Below are the code and all the weights of a small trained network. Each question names an input and a target symbol and asks about switching units off, where a switched-off unit gives its printed mean instead of its output.

import numpy as np


def w(rows, s, z=0):
    codes = np.array(rows[::2]) - 128.0
    scale = np.full(codes.shape[1], s)
    scale[-1] = z or s
    return codes * scale


def f(y):
    return y / 2 * (1 + np.tanh(0.7978845608 * (y + 0.044715 * y**3)))


def softmax(a):
    e = np.exp(a - a.max(-1, keepdims=True))
    return e / e.sum(-1, keepdims=True)


def log_softmax(a):
    a = a - a.max(-1, keepdims=True)
    return a - np.log(np.exp(a).sum(-1, keepdims=True))


def net(x, mask):
    ids = ['βγελξπτω'.index(c) for c in x.split()]
    T = len(ids)
    res = E[ids] + P[:T]
    r = res
    for j in range(2):
        rows = slice(2 * j, 2 * j + 2)
        q, k, v = (r @ M[0][rows].T for M in (Q, K, V))
        z = softmax(np.where(np.tri(T) > 0, q @ k.T / 2**0.5, -1e9)) @ v
        o = O[0][rows]
        res = res + np.where(mask[j], z, o[:, -1]) @ o[:, :-1]
    y = f(res @ A[0][:, :-1].T + A[0][:, -1])
    res = res + np.where(mask[2:10], y, B[0][:, -1]) @ B[0][:, :-1]
    return log_softmax(res[-1] @ U[:, :-1].T + U[:, -1])


Q, K, V, O, A, B = {}, {}, {}, {}, {}, {}
E = w([
[184,131,55,82,115,114,206,252],'β',
[251,194,150,244,233,187,60,44],'γ',
[220,146,140,238,221,238,132,134],'ε',
[56,38,59,81,117,25,69,159],'λ',
[250,157,161,158,222,179,195,221],'ξ',
[41,45,88,231,157,190,26,53],'π',
[194,102,113,52,229,39,116,54],'τ',
[43,30,23,55,109,10,92,168],'ω',
],0.0042)
P = w([
[86,149,206,59,244,4,226,14],'0',
[203,64,83,241,232,140,15,203],'1',
[197,72,22,236,240,146,19,228],'2',
[190,68,9,229,241,137,15,242],'3',
[212,73,108,197,63,226,105,201],'4',
[207,79,91,176,88,212,103,208],'5',
[205,85,62,140,113,183,100,212],'6',
],0.0039)
Q[0] = w([
[229,35,6,224,252,89,21,234],'h1',
[228,39,8,220,253,91,21,241],'h1',
[228,9,2,231,249,70,15,224],'h2',
[48,252,250,31,11,192,239,35],'h2',
],0.0038)
K[0] = w([
[9,210,238,35,249,13,218,13],'h1',
[8,207,237,35,248,15,210,12],'h1',
[8,218,240,45,245,3,187,6],'h2',
[242,22,14,207,3,249,68,242],'h2',
],0.0039)
V[0] = w([
[123,93,77,10,68,6,250,239],'h1',
[2,16,37,23,52,24,19,6],'h1',
[40,47,50,5,55,10,253,232],'h2',
[5,21,26,207,16,226,18,142],'h2',
],0.004)
O[0] = w([
[217,27,15,10,9,249,26,10,131],'h1',
[246,7,11,245,126,5,245,24,229],'h1',
[230,11,12,15,16,248,118,11,144],'h2',
[222,4,32,248,26,75,247,252,1],'h2',
],0.0041,0.0023)
A[0] = w([
[222,96,115,235,206,96,149,22,194],'n1',
[74,177,113,11,205,230,5,4,250],'n2',
[251,12,31,44,111,165,125,5,109],'n3',
[239,19,36,167,50,166,201,24,81],'n4',
[201,44,76,135,73,139,176,34,91],'n5',
[21,231,216,139,248,8,42,213,196],'n6',
[87,69,89,233,208,2,218,114,251],'n7',
[58,30,59,239,185,3,209,151,244],'n8',
],0.0038,0.0026)
B[0] = w([
[223,20,69,206,102,30,232,25,242],'n1',
[122,128,200,20,139,249,2,47,255],'n2',
[107,142,2,182,43,21,66,5,236],'n3',
[92,184,12,240,11,17,214,121,196],'n4',
[104,152,22,233,44,12,237,43,165],'n5',
[35,246,163,212,156,38,68,224,213],'n6',
[242,26,242,197,242,56,235,101,246],'n7',
[243,54,249,149,248,87,206,178,255],'n8',
],0.0039)
U = w([
[203,37,178,22,169,189,73,9,247],'β',
[19,190,160,163,161,87,130,234,115],'γ',
[54,158,231,39,125,208,67,195,84],'ε',
[124,120,62,194,25,53,232,59,3],'λ',
[149,125,27,61,58,245,50,243,182],'ξ',
[230,32,214,206,214,68,254,189,177],'π',
[45,241,170,204,164,27,95,156,136],'τ',
[165,104,80,172,68,60,188,89,67],'ω',
],0.004,0.0033)

Each question gives the input, a string of symbols that net reads in full, and the target symbol t.
The units are the heads (2 rows each of Q, K, V and O) and the neurons (one row each of A and B). Each row of codes is followed by its name. A weight is (code - 128) times the scale printed after its matrix; where a second scale follows, it is the last column's (O, A, B and U).
mask holds one flag per unit, heads first, then neurons. A switched-off unit (its flag False) gives its mean, the last column of its rows in O or B, instead of its output. The means were averaged over made-up inputs and are rounded, as every weight is.
A unit's drop is (log p(t) with every unit on - log p(t) with that unit switched off) / (log p(t) with every unit on - log p(t) with every unit switched off).
The circuit of an input: a set's keep is (log p(t) with only the set's units on - log p(t) with every unit switched off) / (log p(t) with every unit on - log p(t) with every unit switched off). Starting from all 10 units, units are removed one at a time, each time the one whose removal leaves the highest keep (on an exact tie, the one counted first), for as long as the keep stays at least 0.8.
units of the circuit, in order: the units of the circuit, biggest drop first
most important unit: the unit with the biggest drop
top k neurons: the k neurons with the biggest drops, biggest first
which heads matter: for each layer, one digit per head in row order, 1 if its drop is at least 0.15 and else 0, layers parted by /
drop of u: that unit's drop, to one decimal
input γ ε ω γ, target τ: most important unit => h2
input γ β π π β π π, target τ: which heads matter => 11
input ξ ω π τ, target ε: which heads matter => 11
input β π ξ, target β: top 2 neurons => (n2, n6)
input τ ω τ, target β: units of the circuit, in order => (h2, n2)
input λ ω λ γ, target ω: units of the circuit, in order => (h1, h2, n4, n3)
input π β π γ, target π: units of the circuit, in order => (h1, h2, n7, n8)
input β ω γ β ω, target ξ: top 2 neurons => (n7, n1)
input τ λ π ξ, target β: units of the circuit, in order => (h2, n2, n4)
input τ γ π, target β: units of the circuit, in order => (h2, n2)
input π π ε τ λ π ω, target π: units of the circuit, in order => (h2, h1, n8, n7)
input π ξ ω π γ λ λ, target π: units of the circuit, in order => (h2, h1, n8, n7)
input γ β β, target τ: units of the circuit, in order => (h2, n6)
input β π ε β, target ξ: top 2 neurons => (n7, n8)
input γ ω ξ, target τ: most important unit => h2
input γ β ξ, target γ: units of the circuit, in order => (h1, h2, n6)
input λ π ω β, target λ: top 2 neurons => (n4, n3)
input τ π λ, target β: top 2 neurons => (n2, n4)
input ω λ τ ξ, target λ: top 3 neurons => (n4, n3, n5)
input β π γ, target β: top 2 neurons => (n2, n6)
input β λ π, target β: top 2 neurons => (n2, n6)
input τ ξ ξ ε, target β: drop of n2 => 0.2
input ω β ω ξ, target ω: drop of h1 => 0.5
